Below are the code and all the weights of a small trained network. Each question names an input and a target symbol and asks about switching units off, where a switched-off unit gives its printed mean instead of its output.

import numpy as np


def w(rows, s, z=0):
    codes = np.array(rows[::2]) - 128.0
    scale = np.full(codes.shape[1], s)
    scale[-1] = z or s
    return codes * scale


def f(y):
    return y / 2 * (1 + np.tanh(0.7978845608 * (y + 0.044715 * y**3)))


def softmax(a):
    e = np.exp(a - a.max(-1, keepdims=True))
    return e / e.sum(-1, keepdims=True)


def log_softmax(a):
    a = a - a.max(-1, keepdims=True)
    return a - np.log(np.exp(a).sum(-1, keepdims=True))


def net(x, mask):
    ids = ['αβδζλμξπτ'.index(c) for c in x.split()]
    T = len(ids)
    res = E[ids] + P[:T]
    r = res
    for j in range(2):
        rows = slice(2 * j, 2 * j + 2)
        q, k, v = (r @ M[0][rows].T for M in (Q, K, V))
        z = softmax(np.where(np.tri(T) > 0, q @ k.T / 2**0.5, -1e9)) @ v
        o = O[0][rows]
        res = res + np.where(mask[j], z, o[:, -1]) @ o[:, :-1]
    y = f(res @ A[0][:, :-1].T + A[0][:, -1])
    res = res + np.where(mask[2:10], y, B[0][:, -1]) @ B[0][:, :-1]
    return log_softmax(res[-1] @ U[:, :-1].T + U[:, -1])


Q, K, V, O, A, B = {}, {}, {}, {}, {}, {}
E = w([
[76,160,55,106,150],'α',
[150,131,15,59,183],'β',
[102,106,203,84,51],'δ',
[108,203,112,225,129],'ζ',
[191,51,146,173,74],'λ',
[92,139,125,84,26],'μ',
[99,86,187,179,179],'ξ',
[203,137,155,165,58],'π',
[7,136,200,18,23],'τ',
],0.019)
P = w([
[5,97,33,106,2],'0',
[61,105,42,108,96],'1',
[71,112,84,126,104],'2',
[77,125,118,144,121],'3',
[92,125,148,156,135],'4',
[95,133,157,134,132],'5',
],0.009)
Q[0] = w([
[236,47,54,145,176],'H1',
[131,199,82,167,252],'H1',
[163,101,226,176,85],'H2',
[147,190,129,130,131],'H2',
],0.014)
K[0] = w([
[135,66,23,6,56],'H1',
[2,170,106,20,138],'H1',
[52,140,113,24,84],'H2',
[192,243,74,93,149],'H2',
],0.0094)
V[0] = w([
[182,165,155,68,98],'H1',
[182,194,75,200,85],'H1',
[155,5,98,200,93],'H2',
[222,108,95,85,89],'H2',
],0.014)
O[0] = w([
[138,97,123,240,44,41],'H1',
[149,254,155,112,90,154],'H1',
[221,115,206,90,147,251],'H2',
[250,85,52,95,110,87],'H2',
],0.0095,0.0032)
A[0] = w([
[98,187,57,173,6,109],'N1',
[202,136,255,123,155,109],'N2',
[62,124,193,181,72,150],'N3',
[72,66,126,98,39,77],'N4',
[57,137,223,127,57,90],'N5',
[130,207,54,109,125,136],'N6',
[161,32,175,97,104,87],'N7',
[195,225,192,137,51,8],'N8',
],0.0096,0.014)
B[0] = w([
[85,71,119,2,172,233],'N1',
[80,173,54,65,97,192],'N2',
[191,117,126,113,107,252],'N3',
[126,100,134,165,179,202],'N4',
[167,108,102,212,127,250],'N5',
[131,131,101,247,104,182],'N6',
[72,121,176,211,103,181],'N7',
[142,84,131,214,217,213],'N8',
],0.011,0.013)
U = w([
[44,165,85,123,80,54],'α',
[105,153,62,126,63,68],'β',
[97,135,142,146,59,93],'δ',
[87,205,123,151,95,156],'ζ',
[125,183,149,93,2,255],'λ',
[89,127,108,82,64,96],'μ',
[71,165,216,84,149,182],'ξ',
[197,142,138,102,152,147],'π',
[76,128,89,126,113,27],'τ',
],0.0093)

Each question gives the input, a string of symbols that net reads in full, and the target symbol t.
The units are the heads (2 rows each of Q, K, V and O) and the neurons (one row each of A and B). Each row of codes is followed by its name. A weight is (code - 128) times the scale printed after its matrix; where a second scale follows, it is the last column's (O, A, B and U).
mask holds one flag per unit, heads first, then neurons. A switched-off unit (its flag False) gives its mean, the last column of its rows in O or B, instead of its output. The means were averaged over made-up inputs and are rounded, as every weight is.
A unit's drop is (log p(t) with every unit on - log p(t) with that unit switched off) / (log p(t) with every unit on - log p(t) with every unit switched off).
The circuit of an input: a set's keep is (log p(t) with only the set's units on - log p(t) with every unit switched off) / (log p(t) with every unit on - log p(t) with every unit switched off). Starting from all 10 units, units are removed one at a time, each time the one whose removal leaves the highest keep (on an exact tie, the one counted first), for as long as the keep stays at least 0.8.
circuit, biggest first: the units of the circuit, biggest drop first
unit that matters most: the unit with the biggest drop
top k neurons: the k neurons with the biggest drops, biggest first
input δ λ ξ ζ μ, target ζ: top neuron : N8
input ζ ζ α, target ζ: circuit, biggest first : H1, N6, N1
input β τ δ, target τ: circuit, biggest first : H2, N4, H1
input δ ξ τ β, target ξ: top 4 neurons : N5, N6, N2, N3
input λ π ξ β α, target ξ: circuit, biggest first : H2, N5
input λ μ δ τ δ τ, target τ: circuit, biggest first : H2, N4, H1
input β μ μ, target μ: circuit, biggest first : N1, H2, H1, N5
input δ ξ δ, target ξ: circuit, biggest first : H1, N5
input δ μ μ λ δ, target λ: circuit, biggest first : N8, N1
input δ μ δ τ μ β, target τ: top 2 neurons : N3, N2
input π μ μ, target π: circuit, biggest first : H1, N8, H2
input δ ζ μ α, target ζ: top 3 neurons : N1, N6, N2
input π δ β α, target π: top 2 neurons : N2, N7
input ζ μ λ β δ, target λ: unit that matters most : N8
input λ α π β δ, target π: top 3 neurons : N8, N3, N5
input δ α δ β α, target α: top 2 neurons : N3, N5
input α δ ξ, target ξ: top 2 neurons : N5, N6
input δ α β, target β: top 3 neurons : N6, N1, N8
input μ β ξ, target ξ: top 4 neurons : N5, N3, N6, N2
input δ τ β δ, target τ: unit that matters most : H2
